Here is a tiny trained network, its code and every weight. The questions are about switching its units off for an input and a target symbol, where a switched-off unit gives its printed mean instead of its output.

import numpy as np


def w(rows, s, z=0):
    codes = np.array(rows[::2]) - 128.0
    scale = np.full(codes.shape[1], s)
    scale[-1] = z or s
    return codes * scale


def f(y):
    return np.maximum(y, 0)


def softmax(a):
    e = np.exp(a - a.max(-1, keepdims=True))
    return e / e.sum(-1, keepdims=True)


def log_softmax(a):
    a = a - a.max(-1, keepdims=True)
    return a - np.log(np.exp(a).sum(-1, keepdims=True))


def net(x, mask):
    ids = ['Φαεμξτ'.index(c) for c in x.split()]
    T = len(ids)
    res = E[ids] + P[:T]
    u = 0
    for l in range(3):
        q, k, v = (res @ M[l].T for M in (Q, K, V))
        z = softmax(np.where(np.tri(T) > 0, q @ k.T / 2**0.5, -1e9)) @ v
        res = res + np.where(mask[u], z, O[l][:, -1]) @ O[l][:, :-1]
        u += 1
        y = f(res @ A[l][:, :-1].T + A[l][:, -1])
        res = res + np.where(mask[u : u + 8], y, B[l][:, -1]) @ B[l][:, :-1]
        u += 8
    return log_softmax(res[-1] @ U[:, :-1].T + U[:, -1])


Q, K, V, O, A, B = {}, {}, {}, {}, {}, {}
E = w([
[82,166,117,139,93,176,245,173,43,160],'Φ',
[116,75,59,187,64,136,139,137,178,198],'α',
[179,196,157,122,161,225,76,35,160,104],'ε',
[230,72,84,144,209,29,153,91,150,54],'μ',
[106,156,132,74,183,45,138,97,92,206],'ξ',
[111,170,199,183,93,159,1,177,90,7],'τ',
],0.0075)
P = w([
[45,105,66,46,174,121,84,132,137,96],'0',
[69,234,100,225,132,117,140,108,174,112],'1',
[207,76,248,126,86,222,186,213,153,165],'2',
[222,170,11,132,33,66,57,63,15,179],'3',
[127,203,140,255,161,139,123,110,136,106],'4',
[212,65,228,122,105,186,188,213,144,181],'5',
],0.0073)
Q[0] = w([
[75,235,139,250,134,131,120,131,167,135],'L0H1',
[169,190,7,145,81,139,119,103,3,173],'L0H1',
],0.0072)
K[0] = w([
[185,169,114,174,79,118,153,109,80,163],'L0H1',
[151,157,163,137,71,172,2,116,109,86],'L0H1',
],0.0092)
V[0] = w([
[52,171,143,86,124,106,239,222,23,152],'L0H1',
[121,186,212,158,113,217,84,196,105,2],'L0H1',
],0.005)
O[0] = w([
[119,184,99,149,206,137,205,169,1,167,68],'L0H1',
[133,106,219,253,39,158,84,57,13,113,252],'L0H1',
],0.0051,0.0004)
A[0] = w([
[135,120,129,131,134,207,118,84,127,152,169],'L0N1',
[121,153,48,67,158,48,83,127,170,84,230],'L0N2',
[1,205,106,164,132,104,111,157,78,98,161],'L0N3',
[174,160,83,160,132,86,72,85,90,86,254],'L0N4',
[159,147,135,167,177,134,180,160,149,138,149],'L0N5',
[189,84,199,156,98,148,142,161,118,56,187],'L0N6',
[141,88,153,121,110,152,183,150,145,198,59],'L0N7',
[154,118,107,113,101,161,131,175,133,119,206],'L0N8',
],0.0081,0.0022)
B[0] = w([
[153,189,183,83,144,168,100,84,100,87,182],'L0N1',
[54,89,55,44,158,152,90,72,158,126,209],'L0N2',
[108,72,97,254,208,194,161,104,63,164,233],'L0N3',
[187,92,126,170,101,74,79,35,77,105,253],'L0N4',
[209,180,167,145,79,154,223,96,134,83,199],'L0N5',
[128,118,167,86,160,93,133,153,157,236,242],'L0N6',
[182,118,237,84,199,119,77,191,117,70,186],'L0N7',
[120,109,115,109,129,120,144,151,137,213,189],'L0N8',
],0.006,0.0048)
Q[1] = w([
[55,167,82,148,139,147,49,86,82,25],'L1H1',
[252,72,178,119,216,91,73,169,163,37],'L1H1',
],0.0048)
K[1] = w([
[243,221,124,152,46,50,155,53,89,126],'L1H1',
[75,68,62,142,154,96,111,2,109,38],'L1H1',
],0.006)
V[1] = w([
[2,68,37,33,160,113,111,214,217,149],'L1H1',
[25,52,54,89,183,82,47,90,225,69],'L1H1',
],0.0029)
O[1] = w([
[190,103,134,194,114,179,40,212,8,84,119],'L1H1',
[152,164,18,198,147,181,25,142,3,78,251],'L1H1',
],0.0039,0.0022)
A[1] = w([
[62,98,122,106,211,151,147,124,129,255,251],'L1N1',
[73,232,156,173,83,177,206,98,204,126,113],'L1N2',
[174,57,70,58,150,136,160,178,126,153,187],'L1N3',
[183,49,156,123,62,142,79,147,179,135,114],'L1N4',
[142,165,214,56,113,112,208,167,151,150,138],'L1N5',
[157,202,130,119,183,60,153,83,192,56,70],'L1N6',
[37,110,67,146,69,147,119,149,235,162,145],'L1N7',
[204,166,168,179,122,195,141,103,131,121,165],'L1N8',
],0.0065,0.0027)
B[1] = w([
[178,200,105,93,185,173,197,166,126,191,241],'L1N1',
[115,180,91,163,134,97,54,255,91,72,200],'L1N2',
[26,140,132,142,170,95,117,158,90,152,205],'L1N3',
[137,177,153,116,157,93,162,116,89,153,195],'L1N4',
[108,55,147,64,138,115,23,117,211,219,202],'L1N5',
[78,201,79,124,88,133,191,113,189,135,166],'L1N6',
[78,126,60,210,6,158,105,190,185,157,158],'L1N7',
[124,145,166,124,138,57,55,166,102,73,255],'L1N8',
],0.0062,0.0058)
Q[2] = w([
[41,213,79,253,79,109,170,34,130,43],'L2H1',
[242,146,39,83,50,62,18,23,82,237],'L2H1',
],0.0048)
K[2] = w([
[254,167,152,168,86,9,165,113,152,157],'L2H1',
[145,154,201,121,107,140,20,83,136,107],'L2H1',
],0.0078)
V[2] = w([
[122,239,125,44,208,175,141,105,136,77],'L2H1',
[144,77,151,110,137,118,64,35,172,1],'L2H1',
],0.0052)
O[2] = w([
[253,146,105,55,11,66,149,134,87,119,217],'L2H1',
[137,224,140,142,128,165,187,92,104,122,2],'L2H1',
],0.0069,0.0037)
A[2] = w([
[104,24,185,137,152,64,39,176,134,24,99],'L2N1',
[217,103,174,36,34,109,115,116,111,133,60],'L2N2',
[115,3,57,159,177,154,163,81,77,115,90],'L2N3',
[133,172,59,166,76,129,104,75,114,78,147],'L2N4',
[115,144,140,178,147,175,179,39,145,99,243],'L2N5',
[138,97,117,84,89,111,171,6,162,138,131],'L2N6',
[173,121,68,97,17,70,100,163,59,27,128],'L2N7',
[101,81,121,20,176,95,66,94,167,183,5],'L2N8',
],0.0059,0.0025)
B[2] = w([
[133,80,139,142,146,184,132,47,138,188,232],'L2N1',
[141,126,3,100,91,170,166,159,143,133,254],'L2N2',
[126,203,190,100,177,59,117,97,181,189,189],'L2N3',
[82,114,184,113,148,133,127,96,188,165,233],'L2N4',
[155,67,86,119,98,196,149,125,114,128,212],'L2N5',
[116,68,140,152,99,157,153,190,47,12,184],'L2N6',
[58,101,219,56,111,119,196,131,178,62,240],'L2N7',
[85,172,123,208,80,69,66,221,118,36,219],'L2N8',
],0.0075,0.006)
U = w([
[96,57,100,91,96,191,213,140,140,75,177],'Φ',
[191,189,56,82,156,126,181,79,131,250,244],'α',
[142,55,165,172,150,149,64,69,56,158,163],'ε',
[145,214,98,180,139,83,98,212,14,12,67],'μ',
[110,110,42,153,89,143,79,152,212,151,107],'ξ',
[74,179,255,86,147,55,123,118,217,130,5],'τ',
],0.006,0.0014)

Each question gives the input, a string of symbols that net reads in full, and the target symbol t.
The units are the heads (2 rows each of Q, K, V and O) and the neurons (one row each of A and B). Each row of codes is followed by its name. A weight is (code - 128) times the scale printed after its matrix; where a second scale follows, it is the last column's (O, A, B and U).
mask holds one flag per unit, layer by layer, with each layer's heads first. A switched-off unit (its flag False) gives its mean, the last column of its rows in O or B, instead of its output. The means were averaged over made-up inputs and are rounded, as every weight is.
A unit's drop is (log p(t) with every unit on - log p(t) with that unit switched off) / (log p(t) with every unit on - log p(t) with every unit switched off).
The circuit of an input: a set's keep is (log p(t) with only the set's units on - log p(t) with every unit switched off) / (log p(t) with every unit on - log p(t) with every unit switched off). Starting from the 12 units with the biggest drops (on a tie, the unit counted first), units are removed one at a time, each time the one whose removal leaves the highest keep (on an exact tie, the one counted first), for as long as the keep stays at least 0.8.
circuit, biggest first: the units of the circuit, biggest drop first
most important unit: the unit with the biggest drop
k most important neurons: the k neurons with the biggest drops, biggest first
top k neurons in layer l: the k neurons of layer l with the biggest drops, biggest first
input τ Φ Φ Φ, target ε: circuit, biggest first => [L0H1 L2H1 L2N2 L0N3]
input μ τ ξ μ, target ε: circuit, biggest first => [L0H1 L0N4]
input Φ ξ Φ τ Φ ε, target ξ: 2 most important neurons => [L2N2 L1N5]
input μ ε τ, target μ: circuit, biggest first => [L1H1 L0N2 L0H1]
input α ξ μ, target ε: most important unit => L1H1
input ξ ξ Φ ξ, target μ: circuit, biggest first => [L2N8 L0H1 L0N2 L2N1]
input τ τ α ξ ε, target τ: circuit, biggest first => [L1H1 L2N2]
input α α ε, target ε: 2 most important neurons => [L2N1 L1N7]
input Φ τ Φ, target ξ: 2 most important neurons => [L1N5 L2N2]
input τ α τ, target τ: 2 most important neurons => [L0N6 L0N4]
input Φ ε ε ξ, target Φ: 2 most important neurons => [L2N6 L2N7]
input ξ Φ α, target Φ: 2 most important neurons => [L2N7 L0N2]
input τ ε α α α Φ, target τ: 2 most important neurons => [L1N5 L0N4]
input ε α α ε ε Φ, target α: top 3 neurons in layer 2 => [L2N2 L2N7 L2N6]
input ξ ε ξ, target Φ: 3 most important neurons => [L2N7 L0N2 L1N1]
input α τ ε Φ, target Φ: most important neuron => [L0N1]
input Φ τ α, target ξ: top 2 neurons in layer 0 => [L0N3 L0N4]
input α Φ α, target ε: top 2 neurons in layer 0 => [L0N7 L0N2]
input ξ α τ, target Φ: 4 most important neurons => [L2N7 L0N2 L1N1 L2N2]
input ε μ Φ, target α: top 2 neurons in layer 0 => [L0N6 L0N2]
input ε μ τ, target α: most important unit => L0N6
input ε Φ ε, target α: top 2 neurons in layer 2 => [L2N2 L2N8]
